Below is a small trained network, with its code and all its weights. Each question gives an input and a class and asks what happens when units are switched off, that is, made to give their printed mean instead of their output.

import numpy as np


def w(rows, s, z=0):
    codes = np.array(rows[::2]) - 128.0
    scale = np.full(codes.shape[1], s)
    scale[-1] = z or s
    return codes * scale


def norm(h):
    return h / np.sqrt((h * h).mean(-1, keepdims=True) + 1e-5)


def f(y):
    return np.maximum(y, 0)


def log_softmax(a):
    a = a - a.max(-1, keepdims=True)
    return a - np.log(np.exp(a).sum(-1, keepdims=True))


def net(x, mask):
    res = np.array(x, float).reshape(1, 5) / 4 @ E
    u = 0
    for l in range(4):
        y = f(norm(res) @ A[l][:, :-1].T + A[l][:, -1])
        res = res + np.where(mask[u : u + 10], y, B[l][:, -1]) @ B[l][:, :-1]
        u += 10
    return log_softmax(norm(res)[-1] @ U[:, :-1].T + U[:, -1])


A, B = {}, {}
E = w([
[121,187,143,156],'x0',
[29,176,90,150],'x1',
[132,140,227,113],'x2',
[143,220,119,3],'x3',
[149,206,123,72],'x4',
],0.0077)
A[0] = w([
[74,158,94,97,100],'L0N0',
[98,143,63,109,46],'L0N1',
[119,97,123,166,95],'L0N2',
[148,72,104,159,26],'L0N3',
[111,103,127,120,103],'L0N4',
[150,158,94,155,255],'L0N5',
[153,135,123,60,205],'L0N6',
[89,141,8,162,151],'L0N7',
[85,163,103,188,45],'L0N8',
[93,129,143,119,165],'L0N9',
],0.012,0.0017)
B[0] = w([
[118,125,146,197,198],'L0N0',
[166,137,106,189,182],'L0N1',
[177,117,254,174,196],'L0N2',
[53,111,115,176,203],'L0N3',
[167,131,108,212,146],'L0N4',
[112,44,167,119,185],'L0N5',
[107,98,63,147,221],'L0N6',
[234,219,73,186,254],'L0N7',
[166,98,168,66,204],'L0N8',
[99,153,119,203,157],'L0N9',
],0.0079,0.0056)
A[1] = w([
[142,64,219,101,147],'L1N0',
[106,153,54,81,72],'L1N1',
[154,162,169,55,213],'L1N2',
[237,129,192,187,128],'L1N3',
[144,157,146,254,145],'L1N4',
[119,43,160,194,3],'L1N5',
[33,109,112,171,178],'L1N6',
[164,74,99,134,242],'L1N7',
[105,172,143,104,111],'L1N8',
[89,190,174,151,178],'L1N9',
],0.0084,0.0017)
B[1] = w([
[176,187,100,83,179],'L1N0',
[173,105,130,86,156],'L1N1',
[145,124,80,107,164],'L1N2',
[95,117,127,114,233],'L1N3',
[126,110,220,77,255],'L1N4',
[187,85,110,164,201],'L1N5',
[171,186,140,60,165],'L1N6',
[139,2,102,43,190],'L1N7',
[93,132,168,148,146],'L1N8',
[68,179,160,90,168],'L1N9',
],0.0076,0.0075)
A[2] = w([
[169,154,68,176,252],'L2N0',
[157,101,198,165,66],'L2N1',
[199,201,228,58,147],'L2N2',
[124,173,82,150,170],'L2N3',
[95,230,140,73,58],'L2N4',
[208,87,156,94,121],'L2N5',
[201,177,16,255,194],'L2N6',
[92,167,178,68,167],'L2N7',
[95,194,161,149,172],'L2N8',
[108,174,199,83,124],'L2N9',
],0.0094,0.0033)
B[2] = w([
[254,147,225,12,212],'L2N0',
[132,75,118,134,210],'L2N1',
[41,191,59,149,254],'L2N2',
[220,135,209,142,166],'L2N3',
[139,87,69,168,191],'L2N4',
[35,89,141,155,242],'L2N5',
[206,179,208,80,240],'L2N6',
[65,136,32,168,191],'L2N7',
[97,208,103,137,185],'L2N8',
[97,147,100,198,191],'L2N9',
],0.0063,0.006)
A[3] = w([
[142,111,137,208,66],'L3N0',
[79,218,79,170,24],'L3N1',
[121,118,133,127,133],'L3N2',
[145,132,169,158,64],'L3N3',
[169,165,169,130,171],'L3N4',
[99,109,138,146,170],'L3N5',
[113,77,143,117,249],'L3N6',
[76,163,98,93,67],'L3N7',
[172,58,145,126,149],'L3N8',
[155,137,124,5,107],'L3N9',
],0.014,0.0013)
B[3] = w([
[108,99,170,95,191],'L3N0',
[100,110,110,194,227],'L3N1',
[178,152,83,93,142],'L3N2',
[64,98,147,202,179],'L3N3',
[105,168,114,81,187],'L3N4',
[121,253,243,64,168],'L3N5',
[78,98,148,79,206],'L3N6',
[107,116,90,210,186],'L3N7',
[129,184,81,123,253],'L3N8',
[74,115,126,40,222],'L3N9',
],0.0074,0.0072)
U = w([
[159,8,210,160,158],'0',
[121,39,99,69,4],'1',
[233,178,167,102,96],'2',
[140,117,133,60,209],'3',
[100,141,159,166,129],'4',
[101,163,83,146,164],'5',
],0.016,0.004)

Each question gives the input, the list of numbers given to net, and the class t.
The units are the neurons (one row each of A and B). Each row of codes is followed by its name. A weight is (code - 128) times the scale printed after its matrix; where a second scale follows, it is the last column's (A, B and U).
mask holds one flag per neuron, layer by layer. A switched-off neuron (its flag False) gives its mean, the last column of its row in B, instead of its output. The means were averaged over made-up inputs and are rounded, as every weight is.
A unit's drop is (log p(t) with every unit on - log p(t) with that unit switched off) / (log p(t) with every unit on - log p(t) with every unit switched off).
most important unit: the unit with the biggest drop
top k neurons: the k neurons with the biggest drops, biggest first
top k neurons in layer l: the k neurons of layer l with the biggest drops, biggest first
drop when u is switched off: that unit's drop, to one decimal
input [6,8,-3,3,5], class 2: top 2 neurons : (L0N7 L0N1)
input [-1,3,0,4,2], class 5: most important unit : L0N0
input [4,-2,5,-7,7], class 5: top 2 neurons in layer 2 : (L2N2 L2N7)
input [-8,8,-5,-5,-4], class 0: top 4 neurons : (L0N2 L1N4 L1N0 L0N8)
input [-8,2,4,5,0], class 5: top 3 neurons : (L0N7 L1N5 L0N8)
input [0,-5,3,8,3], class 5: top 2 neurons in layer 1 : (L1N7 L1N5)
input [-5,-3,-4,7,0], class 1: top 2 neurons in layer 0 : (L0N7 L0N6)
input [-1,6,-1,-3,-4], class 0: top 2 neurons : (L1N4 L0N8)
input [1,-2,2,1,-1], class 1: top 2 neurons in layer 0 : (L0N7 L0N2)
input [-3,-1,3,4,6], class 5: top 4 neurons : (L0N7 L1N7 L1N5 L2N2)
input [5,-7,3,4,0], class 5: top 3 neurons : (L2N2 L0N7 L1N5)
input [5,-1,8,-2,-7], class 4: top 3 neurons in layer 1 : (L1N0 L1N7 L1N9)
input [3,-4,1,5,8], class 5: top 2 neurons : (L0N7 L2N2)
input [-4,-3,-8,-1,3], class 2: top neuron in layer 2 : (L2N6)
input [6,5,-6,-1,6], class 2: drop when L0N7 is switched off : 0.7
input [-8,-8,1,5,0], class 1: drop when L0N6 is switched off : 0.1
input [4,2,-6,2,0], class 2: drop when L3N9 is switched off : 0.0
input [-8,2,-2,2,-4], class 2: drop when L0N7 is switched off : 0.6
